Below are the code and all the weights of a small trained network. Each question names an input and a class and asks about switching units off, where a switched-off unit gives its printed mean instead of its output.

import numpy as np


def w(rows, s, z=0):
    codes = np.array(rows[::2]) - 128.0
    scale = np.full(codes.shape[1], s)
    scale[-1] = z or s
    return codes * scale


def f(y):
    return y / 2 * (1 + np.tanh(0.7978845608 * (y + 0.044715 * y**3)))


def log_softmax(a):
    a = a - a.max(-1, keepdims=True)
    return a - np.log(np.exp(a).sum(-1, keepdims=True))


def net(x, mask):
    res = np.array(x, float).reshape(1, 5) / 4 @ E
    y = f(res @ A[0][:, :-1].T + A[0][:, -1])
    res = res + np.where(mask, y, B[0][:, -1]) @ B[0][:, :-1]
    return log_softmax(res[-1] @ U[:, :-1].T + U[:, -1])


A, B = {}, {}
E = w([
[132,133,121,138,119,151,122,130],'x0',
[87,95,23,201,157,122,251,246],'x1',
[146,140,128,119,138,124,136,126],'x2',
[254,23,73,148,24,14,89,172],'x3',
[141,117,136,120,130,127,148,113],'x4',
],0.006)
A[0] = w([
[23,204,181,121,216,217,176,92,125],'neuron 1',
[119,148,146,115,136,162,156,122,111],'neuron 2',
[146,164,181,107,89,122,38,45,58],'neuron 3',
[148,92,139,134,102,120,113,158,89],'neuron 4',
[120,124,108,127,132,129,131,133,49],'neuron 5',
[130,130,123,138,106,116,136,116,103],'neuron 6',
[118,131,120,127,115,133,130,133,52],'neuron 7',
[101,131,77,139,117,129,199,167,62],'neuron 8',
[114,125,113,135,125,129,145,148,38],'neuron 9',
[118,114,90,155,146,140,184,175,31],'neuron 10',
[158,144,197,100,110,138,28,72,53],'neuron 11',
[109,118,89,139,128,141,169,163,43],'neuron 12',
[150,66,112,135,82,109,118,134,115],'neuron 13',
[123,134,122,140,129,120,127,123,70],'neuron 14',
[109,119,39,136,136,103,246,196,49],'neuron 15',
[122,128,126,120,114,140,124,142,82],'neuron 16',
[248,83,65,139,50,48,78,176,123],'neuron 17',
[112,122,93,149,129,135,162,152,21],'neuron 18',
[137,109,104,128,124,125,112,125,43],'neuron 19',
[141,129,156,111,133,124,107,119,75],'neuron 20',
[149,138,169,112,129,127,98,122,8],'neuron 21',
],0.013,0.0011)
B[0] = w([
[61,215,40,89,26,115,245,76,251],'neuron 1',
[91,136,116,137,116,98,143,117,148],'neuron 2',
[189,60,176,179,193,134,55,169,204],'neuron 3',
[119,124,114,126,115,123,176,121,143],'neuron 4',
[136,130,145,124,145,131,136,129,128],'neuron 5',
[105,141,114,147,141,144,127,142,128],'neuron 6',
[141,126,128,116,142,115,135,120,126],'neuron 7',
[163,96,173,142,170,151,71,145,171],'neuron 8',
[149,109,143,111,155,119,133,119,135],'neuron 9',
[169,97,174,151,157,135,72,129,168],'neuron 10',
[189,42,175,148,200,116,69,183,203],'neuron 11',
[167,104,154,130,142,129,78,130,157],'neuron 12',
[97,170,102,119,102,149,186,93,159],'neuron 13',
[146,113,134,136,116,136,136,102,126],'neuron 14',
[188,55,187,153,185,119,28,174,204],'neuron 15',
[141,116,135,122,137,112,143,116,127],'neuron 16',
[25,241,62,75,57,139,232,74,216],'neuron 17',
[150,87,149,131,148,102,103,132,150],'neuron 18',
[136,139,140,115,138,130,152,101,130],'neuron 19',
[141,151,99,181,119,157,82,164,140],'neuron 20',
[128,99,145,126,154,109,112,148,146],'neuron 21',
],0.011,0.017)
U = w([
[72,199,42,113,63,134,230,86,255],'0',
[214,58,192,187,203,130,1,164,1],'1',
],0.0078,0.00076)

Each question gives the input, the list of numbers given to net, and the class t.
The units are the neurons (one row each of A and B). Each row of codes is followed by its name. A weight is (code - 128) times the scale printed after its matrix; where a second scale follows, it is the last column's (A, B and U).
mask holds one flag per neuron, in row order. A switched-off neuron (its flag False) gives its mean, the last column of its row in B, instead of its output. The means were averaged over made-up inputs and are rounded, as every weight is.
A unit's drop is (log p(t) with every unit on - log p(t) with that unit switched off) / (log p(t) with every unit on - log p(t) with every unit switched off).
unit that matters most: the unit with the biggest drop
k most important neurons: the k neurons with the biggest drops, biggest first
drop when u is switched off: that unit's drop, to one decimal
input [-2,-6,3,6,1], class 0: 3 most important neurons => [neuron 17; neuron 15; neuron 13]
input [7,7,5,5,5], class 1: unit that matters most => neuron 15
input [-1,-4,-1,4,-6], class 0: 3 most important neurons => [neuron 17; neuron 15; neuron 8]
input [3,8,4,5,0], class 1: 2 most important neurons => [neuron 15; neuron 1]
input [-6,-4,4,-3,5], class 1: 3 most important neurons => [neuron 17; neuron 3; neuron 11]
input [2,3,-2,2,4], class 1: 2 most important neurons => [neuron 1; neuron 15]
input [-8,-4,3,4,0], class 0: 3 most important neurons => [neuron 17; neuron 15; neuron 8]
input [5,-5,-8,-3,4], class 1: 3 most important neurons => [neuron 17; neuron 3; neuron 11]
input [5,-4,8,5,7], class 0: drop when neuron 17 is switched off => 6.1
input [-4,8,-2,4,-6], class 1: drop when neuron 15 is switched off => 0.1
input [-2,-4,7,7,-6], class 0: drop when neuron 17 is switched off => 3.2
